Here is a tiny trained network, its code and every weight. The questions are about switching its units off for an input and a class, where a switched-off unit gives its printed mean instead of its output.

import numpy as np


def w(rows, s, z=0):
    codes = np.array(rows[::2]) - 128.0
    scale = np.full(codes.shape[1], s)
    scale[-1] = z or s
    return codes * scale


def f(y):
    return y / 2 * (1 + np.tanh(0.7978845608 * (y + 0.044715 * y**3)))


def log_softmax(a):
    a = a - a.max(-1, keepdims=True)
    return a - np.log(np.exp(a).sum(-1, keepdims=True))


def net(x, mask):
    res = np.array(x, float).reshape(1, 2) / 4 @ E
    y = f(res @ A[0][:, :-1].T + A[0][:, -1])
    res = res + np.where(mask, y, B[0][:, -1]) @ B[0][:, :-1]
    return log_softmax(res[-1] @ U[:, :-1].T + U[:, -1])


A, B = {}, {}
E = w([
[146,49,69,4,221,134,82,38],'x0',
[62,52,78,153,132,70,243,91],'x1',
],0.011)
A[0] = w([
[127,152,119,201,100,131,173,116,147],'neuron 0',
[136,160,41,110,173,178,114,24,201],'neuron 1',
[117,170,169,138,103,206,165,195,164],'neuron 2',
[63,118,168,163,93,138,81,133,115],'neuron 3',
[131,168,166,132,108,168,127,230,237],'neuron 4',
[106,146,137,179,120,169,141,204,254],'neuron 5',
[118,48,65,86,86,93,205,61,160],'neuron 6',
[98,124,88,200,108,82,246,118,247],'neuron 7',
[145,171,122,151,55,165,126,177,181],'neuron 8',
[169,73,71,52,165,130,115,129,186],'neuron 9',
[138,99,145,175,130,119,167,145,159],'neuron 10',
[206,251,160,112,99,122,125,132,195],'neuron 11',
[135,145,100,155,123,140,154,126,101],'neuron 12',
[177,139,179,89,120,216,28,181,162],'neuron 13',
],0.012,0.0042)
B[0] = w([
[83,174,102,116,121,25,182,121,186],'neuron 0',
[181,55,109,77,144,138,95,166,220],'neuron 1',
[95,170,228,147,157,131,136,101,209],'neuron 2',
[141,178,193,127,146,117,171,137,160],'neuron 3',
[88,98,200,163,173,182,131,146,227],'neuron 4',
[48,106,189,173,129,92,192,136,214],'neuron 5',
[202,88,83,146,65,178,106,157,223],'neuron 6',
[88,79,91,65,101,102,151,147,229],'neuron 7',
[127,131,216,133,186,112,153,111,212],'neuron 8',
[153,93,106,95,125,138,2,166,228],'neuron 9',
[110,131,61,127,114,81,198,152,161],'neuron 10',
[165,106,189,186,138,154,99,104,225],'neuron 11',
[90,187,86,135,86,108,100,134,137],'neuron 12',
[205,73,70,162,129,160,144,117,254],'neuron 13',
],0.0099,0.017)
U = w([
[83,155,98,129,126,178,113,109,115],'0',
[222,37,74,94,104,161,51,195,192],'1',
[141,252,67,163,172,112,110,131,12],'2',
[135,169,114,108,95,108,96,105,1],'3',
[159,164,169,215,144,166,134,124,213],'4',
[127,117,35,101,59,105,197,165,164],'5',
[38,174,166,111,125,67,141,170,177],'6',
[121,206,116,113,141,88,127,111,19],'7',
],0.011,0.0024)

Each question gives the input, the list of numbers given to net, and the class t.
The units are the neurons (one row each of A and B). Each row of codes is followed by its name. A weight is (code - 128) times the scale printed after its matrix; where a second scale follows, it is the last column's (A, B and U).
mask holds one flag per neuron, in row order. A switched-off neuron (its flag False) gives its mean, the last column of its row in B, instead of its output. The means were averaged over made-up inputs and are rounded, as every weight is.
A unit's drop is (log p(t) with every unit on - log p(t) with that unit switched off) / (log p(t) with every unit on - log p(t) with every unit switched off).
The circuit of an input: a set's keep is (log p(t) with only the set's units on - log p(t) with every unit switched off) / (log p(t) with every unit on - log p(t) with every unit switched off). Starting from the 12 units with the biggest drops (on a tie, the unit counted first), units are removed one at a time, each time the one whose removal leaves the highest keep (on an exact tie, the one counted first), for as long as the keep stays at least 0.8.
circuit, biggest first: the units of the circuit, biggest drop first
unit that matters most: the unit with the biggest drop
k most important neurons: the k neurons with the biggest drops, biggest first
drop of u: that unit's drop, to one decimal
input [-4,5], class 5: unit that matters most : neuron 7
input [-4,-1], class 6: circuit, biggest first : neuron 13; neuron 6
input [0,-2], class 4: 2 most important neurons : neuron 9; neuron 1
input [-1,1], class 6: 3 most important neurons : neuron 13; neuron 6; neuron 1
input [-1,-1], class 4: 2 most important neurons : neuron 7; neuron 0
input [-7,7], class 6: 2 most important neurons : neuron 13; neuron 5
input [-6,8], class 5: 3 most important neurons : neuron 7; neuron 6; neuron 10
input [0,-3], class 4: 2 most important neurons : neuron 9; neuron 1
input [-1,2], class 5: drop of neuron 8 : 0.1
input [0,-1], class 4: drop of neuron 13 : 0.1
input [0,1], class 5: drop of neuron 9 : 0.4
input [-7,8], class 6: drop of neuron 11 : -0.3
input [-2,-1], class 4: 2 most important neurons : neuron 7; neuron 0
